Each row is followed by its group and then its class within the group.
|  -4.6 |  -8.1 |   7.9 | -22.3 |   7.6 | -17.1 |  14.4 | -34.6 |  19.6 | -34.7 |  15.6 |  19.7 |  27.1 |   8.7 |  -7.6 |  24.4 |  -4.6 | -15.3 |   1.5 | -18.9 |  -6.5 | -19.8 |  29.2 | : <72>.Z
|  -4.8 | -21.8 |  -9.0 | -29.1 |  -2.7 | -13.2 | -10.5 |   8.1 |  12.1 | -10.9 | -11.4 | -28.3 | -35.2 |  -5.9 | -23.5 |  35.6 |   8.3 |  16.5 |  -9.9 |  -7.4 |  19.4 |  -8.2 |  14.4 | : <74>.P
| -12.0 |   3.9 |   0.5 |  -0.4 |  19.1 | -27.5 |   0.8 | -20.5 | -39.4 | -24.8 |  -3.6 | -22.2 |  -6.5 | -15.0 | -33.0 |  45.3 |  -7.5 |  30.1 |  -4.0 |  42.2 |  24.9 |  -4.9 | -13.9 | : <69>.C
|  27.3 |  20.2 |  14.0 | -20.2 |  17.0 |   4.1 |  15.6 | -32.6 |  -8.8 | -39.1 | -10.3 | -35.1 | -15.5 | -13.4 | -37.2 |  36.6 | -10.6 |   1.7 |  -0.3 |   7.7 |  20.4 |   0.8 |  26.6 | : <69>.W
|  -3.3 |  13.8 |   6.3 | -15.7 |  20.0 | -31.8 |  -7.9 | -34.7 | -13.0 | -25.5 |  12.8 | -21.9 |   9.3 |  -9.6 | -17.1 |  16.1 |  -1.2 |  15.7 |   0.9 |  11.4 |  23.9 |   1.7 |  31.4 | : <69>.C
| -14.7 | -24.1 |   4.5 | -27.6 |  20.2 | -41.6 |  -1.5 | -15.2 |   7.2 | -39.7 | -23.3 | -24.5 |   6.6 |  -1.5 |  18.5 |  54.6 |   2.2 |  -2.2 |   5.9 |  -7.5 |   7.6 | -40.7 |  36.7 | : <74>.P
|   7.3 |   5.2 |  27.2 |  -9.5 |  15.2 | -11.7 |   7.8 | -25.9 |  -5.0 | -68.8 |  -0.9 | -17.5 |  -3.2 | -16.1 |  -8.2 |  46.8 | -18.3 |  -2.5 | -13.8 |  25.9 |  11.1 |   3.1 |   3.4 | : <69>.K
| -16.4 | -14.4 |  20.3 |   0.7 |  23.2 | -23.1 |  12.2 |   3.8 |  19.1 | -14.0 |  15.1 |  30.6 |  26.9 |  35.5 |  25.4 |  21.6 |   5.0 | -14.7 |   4.0 | -12.3 | -11.2 | -26.1 |  30.9 | : <72>.Z
| -15.5 |  -7.2 |   2.9 |  -8.1 |  11.1 | -11.9 |  22.1 |  -8.6 |  12.7 | -25.7 |  -9.5 |  -1.4 |  34.7 |  -4.8 |  10.6 |  25.8 |  11.0 | -24.7 |  -4.0 | -32.0 | -22.1 | -25.0 |  13.9 | : <72>.L
| -14.5 | -11.7 |   5.8 |  -6.4 |  -2.2 | -17.7 |  16.1 |   0.2 |  12.0 | -19.7 |   3.2 |  -2.0 |  31.2 |  -3.1 |  59.2 |  23.8 |  -0.2 | -32.5 |  -6.2 |  -1.1 | -30.9 | -23.0 |  14.9 | : <72>.L
|  15.4 |  21.1 |  29.2 |  -2.2 |   0.9 |  -0.9 |   6.8 | -27.7 | -38.5 | -47.0 |   8.2 |   4.0 |   8.0 |  -8.8 | -19.1 |  31.4 | -25.3 |  18.4 | -10.9 |  29.1 |  27.5 |  12.8 |  10.8 | : <69>.K
|  -8.6 |  13.3 |  -5.5 |  -9.6 |  30.6 | -28.0 |   3.8 | -18.6 | -23.8 | -31.7 | -25.1 | -39.5 |  -9.5 | -22.9 | -38.1 |  38.6 |   0.5 |  15.3 |   2.5 |  -6.2 |  20.2 |  -7.6 |  29.0 | : <69>.C
|  -5.3 |  11.0 |  14.0 |  -6.0 |  14.9 | -19.2 |  -8.4 | -16.3 | -27.3 | -33.8 |  -1.2 | -15.1 |  18.2 | -16.7 |  -5.2 |  30.4 | -19.3 |  24.9 |  -0.5 |  22.7 |  25.4 |   9.7 |  21.9 | : <69>.K
